Below is a small trained network, with its code and all its weights. Each question gives an input and a class and asks what happens when units are switched off, that is, made to give their printed mean instead of their output.

import numpy as np


def w(rows, s, z=0):
    codes = np.array(rows[::2]) - 128.0
    scale = np.full(codes.shape[1], s)
    scale[-1] = z or s
    return codes * scale


def norm(h):
    return h / np.sqrt((h * h).mean(-1, keepdims=True) + 1e-5)


def f(y):
    return np.maximum(y, 0)


def log_softmax(a):
    a = a - a.max(-1, keepdims=True)
    return a - np.log(np.exp(a).sum(-1, keepdims=True))


def net(x, mask):
    res = np.array(x, float).reshape(1, 7) / 4 @ E
    u = 0
    for l in range(2):
        y = f(norm(res) @ A[l][:, :-1].T + A[l][:, -1])
        res = res + np.where(mask[u : u + 11], y, B[l][:, -1]) @ B[l][:, :-1]
        u += 11
    return log_softmax(norm(res)[-1] @ U[:, :-1].T + U[:, -1])


A, B = {}, {}
E = w([
[109,50,119,68,3,168,64,78,190,131,102,206],'x0',
[128,125,127,135,128,130,119,131,140,122,130,124],'x1',
[142,74,95,82,56,103,89,152,92,75,182,72],'x2',
[56,148,192,177,131,104,31,87,102,79,39,195],'x3',
[134,122,133,133,133,130,130,125,130,123,130,124],'x4',
[123,123,126,127,134,131,130,128,123,125,126,128],'x5',
[127,124,130,128,130,127,130,127,126,126,126,127],'x6',
],0.0022)
A[0] = w([
[198,69,24,47,102,217,250,124,240,213,209,160,119],'L0N0',
[148,59,117,81,66,204,186,52,241,117,127,200,144],'L0N1',
[128,237,163,183,199,128,195,192,70,150,124,132,196],'L0N2',
[228,120,77,81,160,146,243,176,185,221,201,79,192],'L0N3',
[130,102,123,135,129,18,129,234,48,122,126,73,24],'L0N4',
[154,129,124,129,53,64,38,211,11,32,152,58,128],'L0N5',
[129,90,152,63,66,148,90,88,181,147,131,219,33],'L0N6',
[68,68,167,143,130,79,38,41,117,146,62,164,46],'L0N7',
[179,86,47,170,165,157,240,177,143,157,188,85,244],'L0N8',
[177,16,82,66,51,132,192,143,100,185,253,15,249],'L0N9',
[120,63,142,20,87,114,105,77,199,154,54,162,38],'L0N10',
],0.0026,0.0017)
B[0] = w([
[31,138,223,130,213,3,154,56,156,196,135,14,247],'L0N0',
[33,116,191,127,171,81,191,38,63,157,186,82,211],'L0N1',
[178,133,150,28,105,65,61,124,210,103,83,149,214],'L0N2',
[113,87,78,192,82,235,104,74,69,107,132,213,253],'L0N3',
[96,152,126,207,149,147,134,70,97,179,153,40,159],'L0N4',
[59,76,166,230,139,117,180,45,96,212,172,28,182],'L0N5',
[225,125,63,136,122,213,122,132,121,106,115,113,182],'L0N6',
[205,194,119,96,139,134,187,174,134,162,187,113,179],'L0N7',
[157,134,89,151,51,251,127,118,141,109,98,213,236],'L0N8',
[189,153,124,56,140,66,33,214,140,67,75,147,254],'L0N9',
[173,129,55,159,134,198,104,182,109,119,131,151,182],'L0N10',
],0.0029,0.0056)
A[1] = w([
[120,130,126,136,125,199,205,110,143,69,108,236,24],'L1N0',
[93,63,109,17,161,68,125,144,184,92,184,121,109],'L1N1',
[145,135,144,139,124,196,220,125,171,103,145,213,13],'L1N2',
[146,171,166,139,191,116,203,115,227,177,92,144,60],'L1N3',
[116,121,87,169,139,191,134,88,128,192,147,129,163],'L1N4',
[150,160,64,142,165,196,200,110,196,124,102,252,62],'L1N5',
[108,101,162,49,143,34,86,167,157,79,96,88,35],'L1N6',
[147,175,174,86,168,32,141,243,194,56,86,138,3],'L1N7',
[161,71,72,228,59,222,110,221,45,59,142,121,41],'L1N8',
[138,97,105,159,100,118,77,119,130,147,165,74,94],'L1N9',
[36,151,183,166,170,66,234,116,147,232,125,104,110],'L1N10',
],0.004,0.0027)
B[1] = w([
[145,145,58,180,145,170,214,141,191,27,163,131,192],'L1N0',
[160,146,131,173,156,77,126,176,95,54,143,78,179],'L1N1',
[67,156,50,181,190,195,157,83,242,34,72,203,179],'L1N2',
[139,113,124,63,91,130,73,169,149,177,136,187,212],'L1N3',
[142,154,157,160,168,75,147,165,155,123,114,138,249],'L1N4',
[100,175,82,211,169,129,199,109,149,3,127,59,255],'L1N5',
[219,151,59,95,115,157,149,186,186,77,187,195,173],'L1N6',
[193,181,162,61,131,117,59,200,149,230,94,170,167],'L1N7',
[54,78,151,50,35,166,62,72,90,237,83,188,229],'L1N8',
[94,136,114,114,117,182,163,140,117,163,91,173,202],'L1N9',
[94,52,226,169,149,83,195,103,61,174,180,32,225],'L1N10',
],0.0047,0.0038)
U = w([
[66,201,51,239,201,221,213,32,228,21,36,215,200],'0',
[29,28,223,236,215,31,222,23,34,199,190,2,192],'1',
[35,31,57,80,2,225,41,42,24,235,56,187,244],'2',
[206,26,18,28,104,30,64,208,53,34,222,52,1],'3',
[220,230,222,57,209,52,28,229,201,234,38,229,10],'4',
],0.0051,0.0033)

Each question gives the input, the list of numbers given to net, and the class t.
The units are the neurons (one row each of A and B). Each row of codes is followed by its name. A weight is (code - 128) times the scale printed after its matrix; where a second scale follows, it is the last column's (A, B and U).
mask holds one flag per neuron, layer by layer. A switched-off neuron (its flag False) gives its mean, the last column of its row in B, instead of its output. The means were averaged over made-up inputs and are rounded, as every weight is.
A unit's drop is (log p(t) with every unit on - log p(t) with that unit switched off) / (log p(t) with every unit on - log p(t) with every unit switched off).
The circuit of an input: a set's keep is (log p(t) with only the set's units on - log p(t) with every unit switched off) / (log p(t) with every unit on - log p(t) with every unit switched off). Starting from the 12 units with the biggest drops (on a tie, the unit counted first), units are removed one at a time, each time the one whose removal leaves the highest keep (on an exact tie, the one counted first), for as long as the keep stays at least 0.8.
units of the circuit, in order: the units of the circuit, biggest drop first
most important unit: the unit with the biggest drop
top k neurons: the k neurons with the biggest drops, biggest first
k most important neurons of layer l: the k neurons of layer l with the biggest drops, biggest first
input [7,-1,-8,-4,5,-8,-1], class 1: most important unit => L0N0
input [-8,3,0,-8,-5,-1,1], class 0: units of the circuit, in order => L0N3; L0N8
input [-8,-7,-2,-6,-6,-2,2], class 0: units of the circuit, in order => L0N3; L0N8
input [-7,-5,-3,-6,-8,-7,-6], class 0: top 2 neurons => L0N3; L0N8
input [3,-1,6,-1,-1,2,4], class 3: top 2 neurons => L0N9; L0N3
input [4,5,-1,-4,6,-5,-2], class 1: top 2 neurons => L0N0; L0N1
input [7,2,6,-5,-8,-8,-2], class 3: 2 most important neurons of layer 0 => L0N9; L0N0
input [0,-1,-4,1,5,5,-7], class 4: top 2 neurons => L0N3; L0N8
input [-1,2,2,-8,8,3,-4], class 2: 2 most important neurons of layer 0 => L0N8; L0N3
input [-1,3,-1,8,6,4,0], class 4: top 4 neurons => L0N3; L0N8; L0N1; L0N0
input [1,-1,2,-1,8,-7,-1], class 3: top 2 neurons => L0N9; L1N6
input [0,2,6,7,-4,7,2], class 1: top 3 neurons => L0N5; L0N9; L0N8
input [-8,-3,0,1,2,1,-2], class 4: top 4 neurons => L0N2; L0N1; L0N0; L0N3
input [1,-4,-7,-6,6,-3,-4], class 1: units of the circuit, in order => L1N10
input [5,-3,1,-2,-7,3,4], class 3: top 3 neurons => L0N9; L0N5; L1N6
input [1,-8,-6,-7,-6,4,-5], class 1: top 2 neurons => L0N0; L1N10
input [5,1,4,-6,-5,-7,8], class 3: top 2 neurons => L0N9; L0N0
input [7,0,5,-1,-7,-2,-7], class 3: top 3 neurons => L0N3; L0N8; L1N1
input [8,-2,7,-5,8,-1,-2], class 3: 2 most important neurons of layer 0 => L0N9; L0N0
input [-7,-8,-1,6,5,2,-3], class 4: most important unit => L0N2
input [-4,-3,0,6,-7,-2,0], class 4: top 2 neurons => L0N2; L0N1
input [-2,-6,-5,6,6,-8,2], class 4: 2 most important neurons of layer 0 => L0N3; L0N8
input [2,3,0,-3,-5,-5,-1], class 1: top 3 neurons => L0N0; L0N1; L0N2
input [8,-3,-2,-4,-3,5,2], class 1: 2 most important neurons of layer 0 => L0N1; L0N0
input [-8,4,-1,-1,-5,4,1], class 0: 2 most important neurons of layer 0 => L0N0; L0N9
input [-8,-3,1,-2,-4,7,-5], class 2: 2 most important neurons of layer 0 => L0N0; L0N4
input [4,-4,2,-6,0,8,8], class 3: units of the circuit, in order => L0N9
